Here is a tiny trained network, its code and every weight. The questions are about switching its units off for an input and a class, where a switched-off unit gives its printed mean instead of its output.

import numpy as np


def w(rows, s, z=0):
    codes = np.array(rows[::2]) - 128.0
    scale = np.full(codes.shape[1], s)
    scale[-1] = z or s
    return codes * scale


def f(y):
    return np.maximum(y, 0)


def log_softmax(a):
    a = a - a.max(-1, keepdims=True)
    return a - np.log(np.exp(a).sum(-1, keepdims=True))


def net(x, mask):
    res = np.array(x, float).reshape(1, 7) / 4 @ E
    y = f(res @ A[0][:, :-1].T + A[0][:, -1])
    res = res + np.where(mask, y, B[0][:, -1]) @ B[0][:, :-1]
    return log_softmax(res[-1] @ U[:, :-1].T + U[:, -1])


A, B = {}, {}
E = w([
[48,21,95,140,183,66],'x0',
[183,120,158,143,52,21],'x1',
[162,69,250,64,170,149],'x2',
[224,96,53,32,156,126],'x3',
[32,149,131,2,50,125],'x4',
[129,131,129,128,128,129],'x5',
[128,125,128,132,123,130],'x6',
],0.0063)
A[0] = w([
[66,138,222,198,103,153,252],'neuron 0',
[176,92,190,164,189,148,144],'neuron 1',
[78,46,87,137,154,87,80],'neuron 2',
[103,181,60,148,131,122,68],'neuron 3',
[151,98,146,148,30,33,212],'neuron 4',
[216,110,110,216,190,138,130],'neuron 5',
[65,148,126,42,83,121,66],'neuron 6',
[106,163,52,161,90,118,54],'neuron 7',
[116,178,43,150,87,108,88],'neuron 8',
[104,144,58,137,85,135,69],'neuron 9',
[63,136,118,37,92,112,84],'neuron 10',
[164,112,79,52,130,122,141],'neuron 11',
[190,107,78,80,148,125,135],'neuron 12',
[99,163,58,146,92,117,85],'neuron 13',
[144,154,44,203,126,132,65],'neuron 14',
[87,134,90,93,157,201,109],'neuron 15',
[103,131,85,108,188,192,138],'neuron 16',
[122,123,86,108,146,194,147],'neuron 17',
[94,62,101,135,162,86,93],'neuron 18',
[112,101,231,54,126,149,124],'neuron 19',
[177,119,141,110,57,2,216],'neuron 20',
[154,106,213,90,159,162,130],'neuron 21',
[114,151,55,156,93,123,94],'neuron 22',
[174,202,139,121,79,169,139],'neuron 23',
[78,57,105,124,153,77,94],'neuron 24',
[73,128,125,45,60,130,28],'neuron 25',
[167,116,138,105,64,36,175],'neuron 26',
[91,124,109,112,149,216,145],'neuron 27',
[43,145,141,17,59,116,97],'neuron 28',
[101,173,60,155,111,132,66],'neuron 29',
[215,90,56,57,145,139,124],'neuron 30',
[79,42,98,117,137,62,106],'neuron 31',
[85,64,98,126,176,73,118],'neuron 32',
[103,54,119,179,185,94,124],'neuron 33',
[135,83,187,130,114,159,193],'neuron 34',
[191,201,142,131,104,167,129],'neuron 35',
[167,129,147,142,40,55,186],'neuron 36',
[169,126,144,133,88,32,124],'neuron 37',
[206,93,64,58,146,126,115],'neuron 38',
],0.0067,0.0012)
B[0] = w([
[25,171,121,132,112,19,221],'neuron 0',
[197,65,13,133,82,36,197],'neuron 1',
[158,187,187,66,67,195,197],'neuron 2',
[154,76,131,64,153,85,180],'neuron 3',
[97,112,161,159,207,184,231],'neuron 4',
[194,117,57,193,45,135,225],'neuron 5',
[207,96,35,237,78,149,219],'neuron 6',
[133,90,135,62,150,75,188],'neuron 7',
[155,81,140,47,171,89,200],'neuron 8',
[158,85,115,74,169,89,180],'neuron 9',
[201,109,72,202,86,145,221],'neuron 10',
[41,171,117,193,108,91,208],'neuron 11',
[6,220,109,191,103,77,205],'neuron 12',
[138,80,125,70,171,80,188],'neuron 13',
[177,63,91,69,117,67,192],'neuron 14',
[130,99,159,167,219,187,188],'neuron 15',
[136,125,134,157,185,183,189],'neuron 16',
[102,131,154,138,199,157,177],'neuron 17',
[154,172,203,82,37,183,186],'neuron 18',
[152,45,64,78,163,24,209],'neuron 19',
[103,95,181,151,229,225,249],'neuron 20',
[145,72,98,35,119,43,195],'neuron 21',
[135,74,154,60,165,83,184],'neuron 22',
[134,192,225,64,77,176,209],'neuron 23',
[159,172,188,78,51,190,193],'neuron 24',
[206,102,21,208,86,141,216],'neuron 25',
[106,93,161,156,231,192,223],'neuron 26',
[114,96,158,146,197,160,187],'neuron 27',
[203,80,58,232,85,118,254],'neuron 28',
[139,69,142,63,155,66,182],'neuron 29',
[21,199,140,176,107,68,236],'neuron 30',
[155,207,191,78,80,188,206],'neuron 31',
[160,186,181,93,48,166,197],'neuron 32',
[170,176,147,121,35,150,200],'neuron 33',
[108,99,108,93,147,61,174],'neuron 34',
[149,207,179,63,70,162,204],'neuron 35',
[95,113,163,126,195,181,219],'neuron 36',
[126,107,161,148,204,199,204],'neuron 37',
[2,208,124,169,129,55,228],'neuron 38',
],0.0048,0.0053)
U = w([
[206,83,71,214,73,115,123],'0',
[152,56,123,24,150,36,55],'1',
[150,192,181,59,48,191,102],'2',
[5,172,127,188,113,50,247],'3',
[105,90,151,157,225,205,115],'4',
],0.011,0.0011)

Each question gives the input, the list of numbers given to net, and the class t.
The units are the neurons (one row each of A and B). Each row of codes is followed by its name. A weight is (code - 128) times the scale printed after its matrix; where a second scale follows, it is the last column's (A, B and U).
mask holds one flag per neuron, in row order. A switched-off neuron (its flag False) gives its mean, the last column of its row in B, instead of its output. The means were averaged over made-up inputs and are rounded, as every weight is.
A unit's drop is (log p(t) with every unit on - log p(t) with that unit switched off) / (log p(t) with every unit on - log p(t) with every unit switched off).
The circuit of an input: a set's keep is (log p(t) with only the set's units on - log p(t) with every unit switched off) / (log p(t) with every unit on - log p(t) with every unit switched off). Starting from the 12 units with the biggest drops (on a tie, the unit counted first), units are removed one at a time, each time the one whose removal leaves the highest keep (on an exact tie, the one counted first), for as long as the keep stays at least 0.8.
units of the circuit, in order: the units of the circuit, biggest drop first
unit that matters most: the unit with the biggest drop
k most important neurons: the k neurons with the biggest drops, biggest first
drop when u is switched off: that unit's drop, to one decimal
input [0,-1,7,-3,5,7,4], class 1: units of the circuit, in order -> (neuron 19)
input [0,0,-3,-2,3,-4,2], class 0: units of the circuit, in order -> (neuron 38; neuron 30; neuron 23)
input [-8,0,-4,-5,8,7,0], class 0: units of the circuit, in order -> (neuron 28; neuron 6)
input [8,6,2,1,8,7,-3], class 0: units of the circuit, in order -> (neuron 28; neuron 6)
input [6,7,-1,6,0,-4,8], class 4: units of the circuit, in order -> (neuron 20; neuron 26; neuron 4)
input [1,4,-8,4,8,-5,-2], class 0: 4 most important neurons -> (neuron 28; neuron 6; neuron 25; neuron 10)
input [5,-1,-3,8,5,-4,7], class 3: units of the circuit, in order -> (neuron 38; neuron 30)
input [0,-2,4,-1,-5,-3,-1], class 0: 2 most important neurons -> (neuron 5; neuron 1)
input [0,8,-3,7,7,8,-7], class 4: units of the circuit, in order -> (neuron 20; neuron 26; neuron 4)
input [-1,8,-6,-2,1,-6,5], class 4: 2 most important neurons -> (neuron 20; neuron 4)
input [-4,-7,8,6,3,-1,-2], class 1: 2 most important neurons -> (neuron 21; neuron 19)
input [-8,6,-5,-1,-4,7,8], class 2: drop when neuron 35 is switched off -> 0.3
input [5,4,3,-2,5,-3,8], class 0: drop when neuron 31 is switched off -> -0.1
input [-5,4,8,2,1,2,-4], class 1: drop when neuron 19 is switched off -> 0.3
input [8,3,-5,-4,5,-3,0], class 2: drop when neuron 31 is switched off -> 0.1
input [-2,8,-6,7,3,-4,0], class 4: unit that matters most -> neuron 20
